Below are the code and all the weights of a small trained network. Each question names an input and a class and asks about switching units off, where a switched-off unit gives its printed mean instead of its output.

import numpy as np


def w(rows, s, z=0):
    codes = np.array(rows[::2]) - 128.0
    scale = np.full(codes.shape[1], s)
    scale[-1] = z or s
    return codes * scale


def f(y):
    return np.maximum(y, 0)


def log_softmax(a):
    a = a - a.max(-1, keepdims=True)
    return a - np.log(np.exp(a).sum(-1, keepdims=True))


def net(x, mask):
    res = np.array(x, float).reshape(1, 5) / 4 @ E
    y = f(res @ A[0][:, :-1].T + A[0][:, -1])
    res = res + np.where(mask, y, B[0][:, -1]) @ B[0][:, :-1]
    return log_softmax(res[-1] @ U[:, :-1].T + U[:, -1])


A, B = {}, {}
E = w([
[139,175,26,107,52,69,23],'x0',
[254,132,94,178,182,121,99],'x1',
[104,89,88,216,20,166,113],'x2',
[182,73,184,32,61,239,151],'x3',
[85,114,118,83,121,148,9],'x4',
],0.0081)
A[0] = w([
[27,175,120,82,74,131,65,79],'N0',
[75,124,80,174,46,91,143,208],'N1',
[97,74,153,170,106,198,137,111],'N2',
[60,114,99,188,90,118,94,113],'N3',
[112,147,210,110,224,138,191,133],'N4',
[32,117,68,169,157,91,126,180],'N5',
[98,127,72,201,31,82,102,198],'N6',
[26,96,146,37,122,127,130,232],'N7',
[64,100,219,57,124,177,208,246],'N8',
[231,94,108,92,61,208,151,202],'N9',
[120,191,170,132,194,141,215,186],'N10',
[84,132,80,160,96,58,157,56],'N11',
[68,209,82,155,110,70,107,46],'N12',
[170,175,128,177,237,107,109,144],'N13',
[148,75,178,203,100,217,168,200],'N14',
[82,136,96,253,124,131,105,203],'N15',
[203,98,163,147,193,171,156,246],'N16',
[79,71,150,193,105,178,121,67],'N17',
[149,126,149,37,96,214,77,124],'N18',
[189,170,59,115,83,93,63,252],'N19',
[227,174,121,191,255,95,107,141],'N20',
],0.0086,0.0032)
B[0] = w([
[97,186,127,147,167,170,47,203],'N0',
[99,166,71,176,116,188,171,213],'N1',
[154,89,148,140,120,220,117,184],'N2',
[54,104,77,183,120,161,117,192],'N3',
[89,57,171,52,202,108,228,218],'N4',
[77,100,141,187,197,125,134,199],'N5',
[79,166,11,171,114,152,157,233],'N6',
[54,172,186,94,163,188,31,218],'N7',
[75,115,254,91,108,191,132,253],'N8',
[243,152,151,107,15,151,137,222],'N9',
[92,57,158,92,173,111,204,210],'N10',
[94,119,128,151,124,97,182,172],'N11',
[54,158,100,179,111,91,112,190],'N12',
[198,94,98,101,222,61,151,204],'N13',
[194,55,162,203,88,193,152,219],'N14',
[108,54,77,211,179,112,130,216],'N15',
[178,94,153,116,136,116,180,213],'N16',
[171,43,106,155,112,241,119,176],'N17',
[141,122,147,47,82,115,32,213],'N18',
[135,179,25,95,101,67,132,228],'N19',
[227,71,107,146,203,32,190,231],'N20',
],0.0072,0.011)
U = w([
[165,254,47,128,70,124,201,47],'0',
[82,91,236,66,185,123,207,112],'1',
[121,85,102,222,123,205,148,136],'2',
[232,100,234,152,74,149,193,93],'3',
[68,172,71,228,160,40,149,131],'4',
[179,152,93,12,77,112,48,206],'5',
[235,112,93,150,237,16,171,247],'6',
[76,194,187,97,133,163,33,91],'7',
],0.0086,0.0012)

Each question gives the input, the list of numbers given to net, and the class t.
The units are the neurons (one row each of A and B). Each row of codes is followed by its name. A weight is (code - 128) times the scale printed after its matrix; where a second scale follows, it is the last column's (A, B and U).
mask holds one flag per neuron, in row order. A switched-off neuron (its flag False) gives its mean, the last column of its row in B, instead of its output. The means were averaged over made-up inputs and are rounded, as every weight is.
A unit's drop is (log p(t) with every unit on - log p(t) with that unit switched off) / (log p(t) with every unit on - log p(t) with every unit switched off).
The circuit of an input: a set's keep is (log p(t) with only the set's units on - log p(t) with every unit switched off) / (log p(t) with every unit on - log p(t) with every unit switched off). Starting from the 12 units with the biggest drops (on a tie, the unit counted first), units are removed one at a time, each time the one whose removal leaves the highest keep (on an exact tie, the one counted first), for as long as the keep stays at least 0.8.
circuit, biggest first: the units of the circuit, biggest drop first
k most important neurons: the k neurons with the biggest drops, biggest first
drop of u: that unit's drop, to one decimal
input [-3,0,8,5,0], class 3: circuit, biggest first => (N9)
input [-3,3,-4,0,5], class 6: circuit, biggest first => (N8; N20)
input [6,-6,6,5,-7], class 0: circuit, biggest first => (N9; N6)
input [5,-2,-5,0,2], class 7: circuit, biggest first => (N20; N0)
input [-3,-4,4,7,6], class 7: 3 most important neurons => (N7; N18; N20)
input [8,1,0,-1,4], class 4: circuit, biggest first => (N9; N12)
input [6,-6,7,4,7], class 7: 3 most important neurons => (N0; N7; N18)
input [5,-4,5,5,2], class 5: 2 most important neurons => (N18; N9)
input [-4,-1,7,7,7], class 3: 2 most important neurons => (N14; N9)
input [-5,3,6,-7,-7], class 6: 2 most important neurons => (N20; N13)
input [-6,1,2,0,-1], class 3: 2 most important neurons => (N14; N7)
input [4,3,5,1,7], class 0: 2 most important neurons => (N19; N6)
input [-7,2,-1,6,2], class 3: 2 most important neurons => (N9; N14)
input [8,0,4,0,-5], class 0: circuit, biggest first => (N19)
input [-4,6,4,-8,5], class 6: 2 most important neurons => (N20; N13)
input [3,-2,-6,5,6], class 7: drop of N7 => 0.5
input [0,2,7,7,2], class 3: drop of N5 => 0.0
input [-3,-7,-1,6,2], class 7: drop of N18 => 0.3
